Look-ups in named tables: a row name and a column name give one cell, copied from the table.

Table Kif
|  | Zofusu | Dizora | Bofum | Sol | Vezi | Fadam | Pevom |
|---|---|---|---|---|---|---|---|
| Sosu | 192 | 69 | 14 | 80 | 151 | 173 | 222 |
| Fir | 83 | 141 | 40 | 51 | 34 | 219 | 203 |
| Vuvin | 206 | 132 | 35 | 196 | 139 | 200 | 165 |
| Lovas | 33 | 219 | 101 | 202 | 159 | 24 | 20 |
| Gozu | 128 | 104 | 88 | 219 | 206 | 74 | 56 |
| Bip | 188 | 132 | 27 | 67 | 135 | 221 | 69 |
| Davubap | 53 | 96 | 49 | 86 | 43 | 154 | 17 |
| Vena | 118 | 102 | 109 | 33 | 198 | 132 | 106 |
| Zatugal | 37 | 171 | 110 | 108 | 48 | 223 | 108 |
| Vuzub | 181 | 157 | 17 | 222 | 105 | 124 | 95 |
| Zepi | 121 | 127 | 208 | 25 | 206 | 19 | 220 |

Sol of Vena = 33
Fadam of Davubap = 154
Sol of Sosu = 80
Zofusu of Bip = 188
Sol of Lovas = 202
Vezi of Gozu = 206
Pevom of Sosu = 222
Sol of Davubap = 86
Vezi of Lovas = 159
Vezi of Fir = 34
Bofum of Vuvin = 35
Dizora of Davubap = 96
Dizora of Sosu = 69
Fadam of Vena = 132
Zofusu of Zepi = 121
Sol of Zatugal = 108
Dizora of Gozu = 104
Fadam of Vuvin = 200
Bofum of Gozu = 88
Which row has the largest Bofum? Zepi

Mebu =
cols = Dobuni, Palanaf, Nalogu, Savuri, Kesole, Fovur, Vap
Nuful: [13.63, 68.74, 82.34, 83.38, 82.25, 84.68, 83.39]
Razusi: [1.61, 6.15, 53.79, 83.49, 81.77, 84.47, 83.83]
Lev: [2.47, 2.60, 14.72, 69.19, 83.30, 84.10, 83.94]
Fefonob: [2.95, 3.27, 2.63, 3.28, 5.16, 47.20, 81.06]
Pivu: [2.52, 11.87, 66.82, 82.67, 84.66, 83.46, 84.11]
Todebe: [2.04, 4.49, 38.94, 80.67, 84.48, 83.85, 82.79]
Pulined: [3.32, 3.15, 2.70, 2.67, 12.71, 68.32, 84.78]
Zalu: [1.81, 5.12, 3.31, 2.72, 2.13, 10.29, 63.13]
Bugose: [3.24, 5.11, 44.53, 80.60, 83.11, 83.07, 84.72]
Vopu: [2.78, 3.17, 2.99, 3.10, 12.68, 66.93, 82.49]
Kal: [3.31, 10.02, 60.06, 82.35, 83.04, 83.29, 82.70]

Fovur of Zalu: 10.29
Nalogu of Fefonob: 2.63
Kesole of Pulined: 12.71
Dobuni of Fefonob: 2.95
Palanaf of Lev: 2.60
Dobuni of Razusi: 1.61
Vap of Pulined: 84.78
Nalogu of Vopu: 2.99
Kesole of Nuful: 82.25
Vap of Razusi: 83.83
Kesole of Lev: 83.30
Row with the largest Dobuni: Nuful

Duf =
	Nezimag	Dig	Nuli	Kasatiz	Kaguk	Rikuf	Gom	Rom
Gadur	1992	6332	3126	5993	5804	5222	5071	5387
Masivo	6573	3872	2820	3101	6203	6171	7811	5538
Liv	6976	6032	6848	3468	5640	5831	8011	5260
Fosul	6849	4100	9127	6026	2948	6390	4710	6363
Kas	3723	4755	8423	7820	6839	5655	5580	4225

Nezimag of Liv: 6976
Rikuf of Liv: 5831
Rikuf of Masivo: 6171
Rom of Liv: 5260
Dig of Gadur: 6332
Kaguk of Masivo: 6203
Nuli of Masivo: 2820
Kaguk of Liv: 5640

Table Kes
,Maruka,Miz,Vub,Rovozu,Diguk,Vov,Tuzer
Surume,-7,284,211,-506,-309,-117,301
Vebelo,-237,254,265,-528,-137,-585,-394
Gup,-275,198,-192,-104,600,184,-76
Puge,357,110,23,272,269,-1,297
Sofu,-153,-147,-53,92,69,351,-702
Zod,44,250,386,-307,133,-514,-405
Kab,204,-74,116,438,-171,756,553
Nosi,897,268,443,253,-389,106,209
Duv,768,8,-790,857,70,296,-176
Zef,-104,271,235,529,-17,313,72
Lofar,317,671,187,-13,-665,-801,-751

Duv, Miz: 8
Lofar, Vov: -801
Zef, Vub: 235
Sofu, Miz: -147
Zef, Miz: 271
Nosi, Vub: 443
Vebelo, Rovozu: -528
Puge, Maruka: 357
Row with the largest Rovozu: Duv

Table Modo
         Luvurod   Togiz     Fuv   Vaput    Govo  Vemorap     Zot  Mivodag
Loza      42.026  37.392  44.099  69.979  12.678   40.436  40.558   35.369
Zup       56.140  34.374  45.370  31.181  34.201   57.323  67.126   51.276
Mutof     33.033  41.760  52.708  66.760  19.982   27.446  64.335   46.885
Marupos   32.458  49.888  27.183  60.951  30.122   62.462  45.432   39.328
Bod       35.980  60.618  66.949  35.075  43.311   37.857  50.044   47.923
Laguv     35.202  55.147  25.598  62.312  49.190   62.561  68.499   36.180
Muburus   61.549  60.472  57.846  28.145  59.003   56.929  71.509   60.547
Vum       44.983  54.107  66.076  58.800  57.361   16.839  39.021   55.561
Tinu      65.134  52.542  57.732  60.442  36.237   44.810  26.621   53.886
Paf       78.256  36.304  46.331  25.440  66.779   71.698  53.217   40.584
Vunon     77.511  33.498  43.826  20.684  45.021   73.309  60.258   45.649
Ranani    56.830  31.725  48.457  25.718  76.920   71.692  49.927   49.076
Fakibu    82.762  34.948  44.813  20.902  52.323   74.817  57.470   43.031
Kozorev   50.758  50.526  27.957  74.457  65.167   58.660  59.103   34.206

Muburus, Togiz => 60.472
Vunon, Fuv => 43.826
Vunon, Zot => 60.258
Kozorev, Mivodag => 34.206
Tinu, Vaput => 60.442
Tinu, Govo => 36.237
Zup, Govo => 34.201
Vunon, Luvurod => 77.511
Fakibu, Mivodag => 43.031
Muburus, Zot => 71.509
Loza, Fuv => 44.099
Row with the largest Togiz: Bod

